Below is a small trained network, with its code and all its weights. Each question gives an input and a target symbol and asks what happens when units are switched off, that is, made to give their printed mean instead of their output.

import numpy as np


def w(rows, s, z=0):
    codes = np.array(rows[::2]) - 128.0
    scale = np.full(codes.shape[1], s)
    scale[-1] = z or s
    return codes * scale


def f(y):
    return y / 2 * (1 + np.tanh(0.7978845608 * (y + 0.044715 * y**3)))


def softmax(a):
    e = np.exp(a - a.max(-1, keepdims=True))
    return e / e.sum(-1, keepdims=True)


def log_softmax(a):
    a = a - a.max(-1, keepdims=True)
    return a - np.log(np.exp(a).sum(-1, keepdims=True))


def net(x, mask):
    ids = ['ΘΛΦαβζημξστψ'.index(c) for c in x.split()]
    T = len(ids)
    res = E[ids] + P[:T]
    u = 0
    for l in range(3):
        q, k, v = (res @ M[l].T for M in (Q, K, V))
        z = softmax(np.where(np.tri(T) > 0, q @ k.T / 2**0.5, -1e9)) @ v
        res = res + np.where(mask[u], z, O[l][:, -1]) @ O[l][:, :-1]
        u += 1
        y = f(res @ A[l][:, :-1].T + A[l][:, -1])
        res = res + np.where(mask[u : u + 4], y, B[l][:, -1]) @ B[l][:, :-1]
        u += 4
    return log_softmax(res[-1] @ U[:, :-1].T + U[:, -1])


Q, K, V, O, A, B = {}, {}, {}, {}, {}, {}
E = w([
[113,142,144,171,92,73,148,148,118],'Θ',
[126,92,183,186,140,148,174,112,108],'Λ',
[140,133,95,255,153,104,161,140,136],'Φ',
[98,122,161,158,69,89,121,133,111],'α',
[156,102,138,203,72,101,108,99,144],'β',
[69,135,132,189,240,98,132,170,138],'ζ',
[91,79,83,179,89,53,85,130,132],'η',
[146,134,138,201,76,92,161,140,126],'μ',
[121,75,151,176,53,105,115,94,115],'ξ',
[104,13,170,166,127,156,36,69,166],'σ',
[140,145,155,173,43,70,142,130,127],'τ',
[87,134,170,124,133,79,143,158,111],'ψ',
],0.0093)
P = w([
[156,126,109,73,157,198,123,143,137],'0',
[37,114,203,222,123,169,103,148,88],'1',
[125,194,142,85,196,255,89,207,171],'2',
[67,91,224,198,141,85,160,125,149],'3',
[59,38,64,48,146,241,209,127,27],'4',
[141,61,249,185,146,58,93,166,148],'5',
],0.0094)
Q[0] = w([
[181,221,1,26,133,183,148,54,117],'L0H1',
[144,205,184,111,190,147,71,156,210],'L0H1',
],0.051)
K[0] = w([
[42,141,102,99,255,173,180,192,102],'L0H1',
[204,113,118,29,181,58,167,96,217],'L0H1',
],0.053)
V[0] = w([
[116,136,87,192,250,156,130,129,145],'L0H1',
[43,122,157,49,151,122,118,142,116],'L0H1',
],0.018)
O[0] = w([
[228,3,182,119,89,75,146,234,166,98],'L0H1',
[210,160,95,139,104,141,43,120,21,3],'L0H1',
],0.0051,0.0006)
A[0] = w([
[224,157,37,76,131,20,99,39,172,44],'L0N1',
[227,177,79,156,122,58,154,45,184,11],'L0N2',
[218,175,76,71,141,24,150,5,168,53],'L0N3',
[236,161,62,55,171,43,89,43,162,5],'L0N4',
],0.019,0.011)
B[0] = w([
[88,117,88,163,182,117,136,144,113,52],'L0N1',
[252,98,180,148,171,84,122,48,173,6],'L0N2',
[112,130,150,137,66,165,148,100,118,40],'L0N3',
[140,155,174,135,115,103,141,87,125,60],'L0N4',
],0.015,0.00023)
Q[1] = w([
[236,1,133,121,137,8,92,187,116],'L1H1',
[147,152,46,118,135,197,98,107,116],'L1H1',
],0.054)
K[1] = w([
[3,183,183,232,179,130,108,136,44],'L1H1',
[157,62,129,77,151,169,195,185,64],'L1H1',
],0.054)
V[1] = w([
[167,83,139,82,134,235,251,150,134],'L1H1',
[3,76,108,107,130,112,173,205,95],'L1H1',
],0.004)
O[1] = w([
[128,252,146,123,187,107,91,87,170,139],'L1H1',
[193,104,100,91,247,149,131,160,179,252],'L1H1',
],0.0021)
A[1] = w([
[213,145,76,58,170,8,96,59,110,22],'L1N1',
[186,184,72,63,157,111,183,81,105,31],'L1N2',
[235,158,62,142,101,40,136,67,170,8],'L1N3',
[179,128,100,108,136,164,92,160,79,122],'L1N4',
],0.017,0.011)
B[1] = w([
[111,102,144,212,170,147,185,63,86,121],'L1N1',
[90,99,116,181,73,128,125,101,153,115],'L1N2',
[253,80,129,47,182,50,127,79,111,124],'L1N3',
[188,137,130,137,152,37,94,63,98,254],'L1N4',
],0.014,0.003)
Q[2] = w([
[193,140,24,1,127,173,168,140,90],'L2H1',
[199,208,158,134,134,154,52,192,242],'L2H1',
],0.053)
K[2] = w([
[151,1,120,136,145,166,99,107,106],'L2H1',
[187,74,72,62,148,120,163,64,188],'L2H1',
],0.062)
V[2] = w([
[82,164,12,151,85,37,89,212,153],'L2H1',
[92,28,99,96,134,142,5,96,179],'L2H1',
],0.018)
O[2] = w([
[159,75,50,214,162,136,144,138,60,107],'L2H1',
[87,113,129,113,168,110,254,65,116,5],'L2H1',
],0.0082,0.0032)
A[2] = w([
[86,160,30,62,99,253,149,134,170,66],'L2N1',
[150,152,32,68,130,229,77,150,109,161],'L2N2',
[118,214,9,51,126,224,114,59,112,75],'L2N3',
[90,84,135,143,107,163,141,181,155,1],'L2N4',
],0.021,0.006)
B[2] = w([
[183,81,48,149,99,41,104,81,254,219],'L2N1',
[158,230,170,122,56,120,199,161,84,232],'L2N2',
[160,60,235,139,216,226,93,94,88,190],'L2N3',
[99,169,132,128,109,135,105,82,121,255],'L2N4',
],0.015,0.0057)
U = w([
[158,171,117,94,107,124,174,165,115,121],'Θ',
[141,100,123,19,120,149,131,223,188,232],'Λ',
[56,128,147,176,93,132,119,126,145,254],'Φ',
[144,144,141,93,157,156,132,102,110,79],'α',
[136,131,75,94,121,107,140,120,181,111],'β',
[116,75,216,194,122,3,143,193,144,108],'ζ',
[151,120,51,93,153,175,186,146,134,192],'η',
[149,173,104,108,89,88,145,118,158,67],'μ',
[144,111,128,98,150,135,129,104,163,84],'ξ',
[122,151,139,73,135,98,189,87,149,84],'σ',
[170,149,163,148,110,105,157,98,149,10],'τ',
[159,228,73,67,169,89,69,42,93,94],'ψ',
],0.0061,0.0072)

Each question gives the input, a string of symbols that net reads in full, and the target symbol t.
The units are the heads (2 rows each of Q, K, V and O) and the neurons (one row each of A and B). Each row of codes is followed by its name. A weight is (code - 128) times the scale printed after its matrix; where a second scale follows, it is the last column's (O, A, B and U).
mask holds one flag per unit, layer by layer, with each layer's heads first. A switched-off unit (its flag False) gives its mean, the last column of its rows in O or B, instead of its output. The means were averaged over made-up inputs and are rounded, as every weight is.
A unit's drop is (log p(t) with every unit on - log p(t) with that unit switched off) / (log p(t) with every unit on - log p(t) with every unit switched off).
The circuit of an input: a set's keep is (log p(t) with only the set's units on - log p(t) with every unit switched off) / (log p(t) with every unit on - log p(t) with every unit switched off). Starting from the 12 units with the biggest drops (on a tie, the unit counted first), units are removed one at a time, each time the one whose removal leaves the highest keep (on an exact tie, the one counted first), for as long as the keep stays at least 0.8.
units of the circuit, in order: the units of the circuit, biggest drop first
most important unit: the unit with the biggest drop
k most important neurons: the k neurons with the biggest drops, biggest first
k most important neurons of layer l: the k neurons of layer l with the biggest drops, biggest first
drop when u is switched off: that unit's drop, to one decimal
input Λ Φ Λ ζ ψ, target Φ: units of the circuit, in order : (L0H1 L2N4 L1N4)
input ζ ψ Λ ζ Λ, target ψ: units of the circuit, in order : (L1N4 L0H1)
input η ψ ψ, target η: most important unit : L2H1
input Φ ψ η, target Φ: units of the circuit, in order : (L0H1 L2N4 L1N4)
input β τ β Θ α ψ, target Φ: 4 most important neurons : (L1N4 L2N4 L2N1 L2N2)
input Λ ζ β ζ μ, target ζ: units of the circuit, in order : (L0H1 L1N4)
input ζ β ψ ζ σ, target β: units of the circuit, in order : (L2N1 L0H1 L1N4)
input Θ ψ α, target Θ: units of the circuit, in order : (L2N2 L2H1 L2N1)
input ψ β ψ Λ ψ, target β: 3 most important neurons : (L2N1 L1N4 L2N2)
input β μ α, target β: units of the circuit, in order : (L0H1 L2N1 L1N4)
input ψ Φ ζ η ξ, target Φ: 4 most important neurons : (L2N4 L1N4 L2N1 L2N2)
input ξ Φ ζ τ ξ, target Φ: 3 most important neurons : (L2N4 L1N4 L2N1)
input α β η, target α: 3 most important neurons : (L2N3 L1N4 L2N1)
input Λ σ ψ ζ ψ, target σ: units of the circuit, in order : (L2H1)
input ξ α Λ, target ξ: units of the circuit, in order : (L2N3 L0H1 L2N1 L1N4)
input τ ξ σ τ α, target ξ: units of the circuit, in order : (L2N3 L2N1 L0H1 L1N4)
input ξ ζ τ ψ τ, target ζ: units of the circuit, in order : (L0H1 L1N4)
input ζ Θ σ ζ ζ, target Θ: units of the circuit, in order : (L2N2 L2H1)
input μ Φ σ, target μ: 2 most important neurons of layer 2 : (L2N2 L2N1)
input ψ ψ τ, target ψ: most important neuron : (L1N4)
input σ τ σ η ζ, target τ: 3 most important neurons : (L2N2 L2N3 L2N1)
input τ β Θ ζ ξ Φ, target Φ: 3 most important neurons : (L1N4 L2N4 L2N1)
input Θ ξ τ Θ Φ, target ξ: 3 most important neurons : (L2N3 L2N1 L1N4)
input ψ β ζ ζ τ, target β: 2 most important neurons of layer 2 : (L2N1 L2N2)
input Φ Θ ζ, target Φ: 3 most important neurons of layer 2 : (L2N4 L2N1 L2N2)
input Θ Φ ξ, target Θ: 2 most important neurons of layer 2 : (L2N2 L2N1)
input ψ τ ψ ζ ψ, target τ: drop when L1N4 is switched off : 0.3
